Here is a tiny trained network, its code and every weight. The questions are about switching its units off for an input and a class, where a switched-off unit gives its printed mean instead of its output.

import numpy as np


def w(rows, s, z=0):
    codes = np.array(rows[::2]) - 128.0
    scale = np.full(codes.shape[1], s)
    scale[-1] = z or s
    return codes * scale


def norm(h):
    return h / np.sqrt((h * h).mean(-1, keepdims=True) + 1e-5)


def f(y):
    return np.maximum(y, 0)


def log_softmax(a):
    a = a - a.max(-1, keepdims=True)
    return a - np.log(np.exp(a).sum(-1, keepdims=True))


def net(x, mask):
    res = np.array(x, float).reshape(1, 7) / 4 @ E
    u = 0
    for l in range(4):
        y = f(norm(res) @ A[l][:, :-1].T + A[l][:, -1])
        res = res + np.where(mask[u : u + 9], y, B[l][:, -1]) @ B[l][:, :-1]
        u += 9
    return log_softmax(norm(res)[-1] @ U[:, :-1].T + U[:, -1])


A, B = {}, {}
E = w([
[173,117,127,1],'x0',
[128,129,129,127],'x1',
[128,128,129,128],'x2',
[184,120,87,154],'x3',
[163,248,136,132],'x4',
[85,139,68,113],'x5',
[131,130,126,128],'x6',
],0.0085)
A[0] = w([
[161,120,1,141,131],'L0N0',
[108,169,78,111,124],'L0N1',
[52,152,129,98,98],'L0N2',
[192,111,159,152,67],'L0N3',
[45,138,175,93,61],'L0N4',
[162,110,159,147,252],'L0N5',
[105,45,103,135,117],'L0N6',
[70,144,166,169,28],'L0N7',
[171,118,182,144,106],'L0N8',
],0.016,0.0039)
B[0] = w([
[146,96,251,158,240],'L0N0',
[71,143,129,121,185],'L0N1',
[161,109,233,153,185],'L0N2',
[133,124,211,149,169],'L0N3',
[169,96,176,151,198],'L0N4',
[66,112,132,153,223],'L0N5',
[41,148,101,115,255],'L0N6',
[168,112,103,178,198],'L0N7',
[83,138,155,104,184],'L0N8',
],0.012,0.0061)
A[1] = w([
[171,137,65,153,94],'L1N0',
[107,103,154,43,153],'L1N1',
[177,130,162,34,153],'L1N2',
[194,243,82,119,45],'L1N3',
[134,171,202,132,5],'L1N4',
[210,215,125,139,66],'L1N5',
[90,140,164,180,131],'L1N6',
[169,238,109,103,151],'L1N7',
[185,115,75,2,32],'L1N8',
],0.0099,0.003)
B[1] = w([
[165,128,134,118,129],'L1N0',
[137,145,77,234,198],'L1N1',
[203,111,99,255,181],'L1N2',
[86,174,132,122,143],'L1N3',
[126,130,111,75,198],'L1N4',
[80,193,167,122,152],'L1N5',
[166,129,88,99,254],'L1N6',
[52,128,114,154,160],'L1N7',
[182,158,46,202,141],'L1N8',
],0.0099,0.0066)
A[2] = w([
[158,113,107,174,40],'L2N0',
[164,147,143,135,21],'L2N1',
[199,123,89,91,250],'L2N2',
[146,7,103,77,205],'L2N3',
[162,98,154,198,151],'L2N4',
[49,141,156,129,220],'L2N5',
[141,169,160,109,20],'L2N6',
[135,136,120,106,42],'L2N7',
[140,168,92,145,148],'L2N8',
],0.014,0.0024)
B[2] = w([
[199,110,130,114,158],'L2N0',
[73,100,166,115,143],'L2N1',
[176,154,89,254,133],'L2N2',
[6,105,142,204,171],'L2N3',
[182,103,104,78,254],'L2N4',
[219,123,79,38,243],'L2N5',
[80,149,141,124,150],'L2N6',
[135,152,114,105,128],'L2N7',
[110,144,86,76,152],'L2N8',
],0.008,0.0089)
A[3] = w([
[99,112,106,219,77],'L3N0',
[119,134,124,133,58],'L3N1',
[92,83,166,118,218],'L3N2',
[72,225,99,68,70],'L3N3',
[161,98,146,64,2],'L3N4',
[166,150,10,190,216],'L3N5',
[129,153,140,114,109],'L3N6',
[150,107,122,68,108],'L3N7',
[218,113,138,120,72],'L3N8',
],0.013,0.0033)
B[3] = w([
[173,214,93,115,199],'L3N0',
[122,148,104,136,128],'L3N1',
[206,220,182,55,254],'L3N2',
[39,61,69,48,197],'L3N3',
[158,79,54,107,157],'L3N4',
[176,103,2,108,227],'L3N5',
[93,68,168,89,152],'L3N6',
[106,186,26,109,151],'L3N7',
[80,164,90,44,218],'L3N8',
],0.0068,0.0062)
U = w([
[177,130,61,220,141],'0',
[140,105,120,86,252],'1',
[4,155,134,144,182],'2',
[174,106,225,159,5],'3',
[152,122,153,75,12],'4',
],0.017,0.0037)

Each question gives the input, the list of numbers given to net, and the class t.
The units are the neurons (one row each of A and B). Each row of codes is followed by its name. A weight is (code - 128) times the scale printed after its matrix; where a second scale follows, it is the last column's (A, B and U).
mask holds one flag per neuron, layer by layer. A switched-off neuron (its flag False) gives its mean, the last column of its row in B, instead of its output. The means were averaged over made-up inputs and are rounded, as every weight is.
A unit's drop is (log p(t) with every unit on - log p(t) with that unit switched off) / (log p(t) with every unit on - log p(t) with every unit switched off).
The circuit of an input: a set's keep is (log p(t) with only the set's units on - log p(t) with every unit switched off) / (log p(t) with every unit on - log p(t) with every unit switched off). Starting from the 12 units with the biggest drops (on a tie, the unit counted first), units are removed one at a time, each time the one whose removal leaves the highest keep (on an exact tie, the one counted first), for as long as the keep stays at least 0.8.
units of the circuit, in order: the units of the circuit, biggest drop first
k most important neurons: the k neurons with the biggest drops, biggest first
top k neurons in layer l: the k neurons of layer l with the biggest drops, biggest first
input [0,-6,5,-8,-4,-2,-3], class 3: units of the circuit, in order : (L0N4)
input [6,-8,8,7,5,6,3], class 3: top 3 neurons in layer 2 : (L2N5 L2N1 L2N6)
input [-5,-4,5,7,-4,-4,5], class 3: units of the circuit, in order : (L0N0 L0N3)
input [8,5,-7,-1,8,6,-2], class 0: units of the circuit, in order : (L1N2 L1N1)
input [7,6,-2,-7,-1,4,-7], class 0: 4 most important neurons : (L1N2 L0N0 L1N1 L0N5)
input [-3,4,2,0,1,7,6], class 4: top 2 neurons in layer 0 : (L0N0 L0N1)
input [7,8,4,-7,4,3,-5], class 0: units of the circuit, in order : (L1N2 L1N1 L0N6)
input [-1,5,1,-4,5,-5,2], class 2: top 2 neurons in layer 3 : (L3N3 L3N2)
input [-6,5,2,8,-5,-7,3], class 3: 3 most important neurons : (L0N3 L0N5 L3N5)
input [3,-6,8,-6,3,6,-3], class 3: 3 most important neurons : (L0N2 L0N4 L0N6)
input [-4,5,-7,6,6,1,-3], class 2: top 2 neurons in layer 3 : (L3N2 L3N5)
input [-3,4,2,1,-5,-8,7], class 4: 4 most important neurons : (L2N5 L3N2 L0N3 L0N0)
input [0,-1,1,-7,-8,-5,1], class 2: 2 most important neurons : (L2N3 L0N6)
input [-2,4,1,-3,-6,-4,2], class 2: units of the circuit, in order : (L0N6)
input [4,-1,8,-4,6,5,1], class 2: units of the circuit, in order : (L2N4 L3N2)
input [-4,-4,0,4,5,2,5], class 1: 2 most important neurons : (L2N3 L0N2)
input [7,-2,-2,0,-7,4,1], class 0: 2 most important neurons : (L1N1 L0N5)
input [-7,-2,-2,-6,7,1,8], class 1: 2 most important neurons : (L1N2 L1N1)
input [3,1,8,7,-2,-5,-5], class 3: top 2 neurons in layer 0 : (L0N3 L0N0)
input [-7,-6,4,-5,0,-1,-4], class 0: units of the circuit, in order : (L0N7)
input [1,8,5,-8,0,2,5], class 3: top 2 neurons in layer 0 : (L0N4 L0N2)
input [7,-2,-7,-1,-7,2,-5], class 0: 2 most important neurons : (L1N1 L1N8)
input [-5,-3,-3,0,-3,8,-8], class 1: 2 most important neurons : (L2N5 L2N3)
input [2,4,7,-2,8,-8,0], class 2: top 3 neurons in layer 0 : (L0N0 L0N2 L0N4)
